Here is a tiny trained network, its code and every weight. The questions are about switching its units off for an input and a class, where a switched-off unit gives its printed mean instead of its output.

import numpy as np


def w(rows, s, z=0):
    codes = np.array(rows[::2]) - 128.0
    scale = np.full(codes.shape[1], s)
    scale[-1] = z or s
    return codes * scale


def norm(h):
    return h / np.sqrt((h * h).mean(-1, keepdims=True) + 1e-5)


def f(y):
    return y / 2 * (1 + np.tanh(0.7978845608 * (y + 0.044715 * y**3)))


def log_softmax(a):
    a = a - a.max(-1, keepdims=True)
    return a - np.log(np.exp(a).sum(-1, keepdims=True))


def net(x, mask):
    res = np.array(x, float).reshape(1, 7) / 4 @ E
    u = 0
    for l in range(3):
        y = f(norm(res) @ A[l][:, :-1].T + A[l][:, -1])
        res = res + np.where(mask[u : u + 4], y, B[l][:, -1]) @ B[l][:, :-1]
        u += 4
    return log_softmax(norm(res)[-1] @ U[:, :-1].T + U[:, -1])


A, B = {}, {}
E = w([
[209,75,134,115,184,109,87,203,88,103,129,142],'x0',
[65,164,103,72,96,108,183,154,134,85,175,75],'x1',
[123,138,213,144,150,121,114,145,150,112,86,104],'x2',
[75,124,156,167,110,104,91,113,228,71,111,179],'x3',
[66,145,84,100,80,57,63,184,186,200,161,105],'x4',
[156,70,158,255,128,124,144,150,70,104,130,131],'x5',
[148,132,172,118,94,171,116,185,72,130,116,232],'x6',
],0.011)
A[0] = w([
[86,71,63,136,101,100,188,164,94,140,228,102,103],'L0N1',
[56,165,81,127,2,78,106,129,145,199,156,145,3],'L0N2',
[200,97,179,236,92,94,110,197,143,112,136,196,68],'L0N3',
[144,129,121,92,151,153,98,225,148,160,117,164,130],'L0N4',
],0.0075,0.004)
B[0] = w([
[63,191,112,113,165,106,25,126,89,85,172,170,194],'L0N1',
[141,72,174,137,74,112,125,131,248,150,196,109,253],'L0N2',
[82,106,82,116,188,223,200,138,37,166,18,188,228],'L0N3',
[153,151,84,53,100,139,103,128,107,145,59,83,181],'L0N4',
],0.011,0.0057)
A[1] = w([
[120,199,85,50,71,165,205,115,155,148,174,103,4],'L1N1',
[121,95,137,96,105,65,80,98,162,160,147,111,71],'L1N2',
[85,79,160,199,193,145,138,180,98,111,72,112,50],'L1N3',
[157,2,160,205,143,198,100,123,78,156,95,179,112],'L1N4',
],0.0092,0.0025)
B[1] = w([
[170,1,174,228,117,105,150,146,63,190,138,161,196],'L1N1',
[159,184,188,198,110,106,200,141,190,132,168,159,194],'L1N2',
[148,105,74,153,86,48,180,82,181,82,69,117,200],'L1N3',
[173,88,179,100,149,146,89,43,50,140,49,152,254],'L1N4',
],0.0095,0.0092)
A[2] = w([
[90,145,149,87,170,199,202,51,55,171,200,118,44],'L2N1',
[182,180,91,139,233,75,137,40,220,122,57,29,110],'L2N2',
[196,71,70,2,79,150,51,221,74,241,144,134,190],'L2N3',
[155,102,141,143,213,211,137,67,70,67,123,139,3],'L2N4',
],0.0062,0.0026)
B[2] = w([
[130,180,87,165,76,241,132,100,101,81,8,178,160],'L2N1',
[147,65,137,161,101,26,162,200,210,224,161,99,222],'L2N2',
[38,202,128,115,197,120,121,179,176,40,166,84,255],'L2N3',
[119,76,135,214,122,145,128,2,125,185,155,160,245],'L2N4',
],0.0095,0.0048)
U = w([
[67,124,180,192,102,54,116,163,234,168,241,79,38],'0',
[170,57,166,194,120,179,163,2,19,168,51,134,193],'1',
[60,235,129,75,224,151,53,173,41,94,131,105,255],'2',
],0.0091,0.00042)

Each question gives the input, the list of numbers given to net, and the class t.
The units are the neurons (one row each of A and B). Each row of codes is followed by its name. A weight is (code - 128) times the scale printed after its matrix; where a second scale follows, it is the last column's (A, B and U).
mask holds one flag per neuron, layer by layer. A switched-off neuron (its flag False) gives its mean, the last column of its row in B, instead of its output. The means were averaged over made-up inputs and are rounded, as every weight is.
A unit's drop is (log p(t) with every unit on - log p(t) with that unit switched off) / (log p(t) with every unit on - log p(t) with every unit switched off).
The circuit of an input: a set's keep is (log p(t) with only the set's units on - log p(t) with every unit switched off) / (log p(t) with every unit on - log p(t) with every unit switched off). Starting from all 12 units, units are removed one at a time, each time the one whose removal leaves the highest keep (on an exact tie, the one counted first), for as long as the keep stays at least 0.8.
units of the circuit, in order: the units of the circuit, biggest drop first
top k neurons: the k neurons with the biggest drops, biggest first
k most important neurons of layer l: the k neurons of layer l with the biggest drops, biggest first
drop when u is switched off: that unit's drop, to one decimal
input [2,1,-6,-3,4,5,-3], class 2: units of the circuit, in order	[L0N1]
input [1,-5,7,-6,-1,-5,7], class 2: units of the circuit, in order	[L2N3; L0N4]
input [-8,3,-6,-7,2,3,-5], class 0: top 2 neurons	[L1N4; L0N2]
input [-5,6,3,-8,-1,-2,7], class 2: top 2 neurons	[L2N3; L1N4]
input [-3,-8,-8,0,4,5,-6], class 0: top 2 neurons	[L0N3; L1N1]
input [7,3,7,1,4,0,4], class 2: top 2 neurons	[L0N4; L2N3]
input [2,2,-3,5,-1,-3,2], class 0: top 2 neurons	[L0N3; L1N4]
input [-2,-7,8,2,-3,-8,5], class 2: 3 most important neurons of layer 1	[L1N3; L1N1; L1N2]
input [7,-3,2,4,-3,-8,-7], class 0: drop when L2N2 is switched off	0.1
input [-3,4,1,-8,2,7,-3], class 2: drop when L0N1 is switched off	0.3
input [-5,2,6,-1,0,-3,1], class 0: drop when L0N2 is switched off	0.1
input [1,-7,-8,-2,2,-4,3], class 2: drop when L2N3 is switched off	0.2
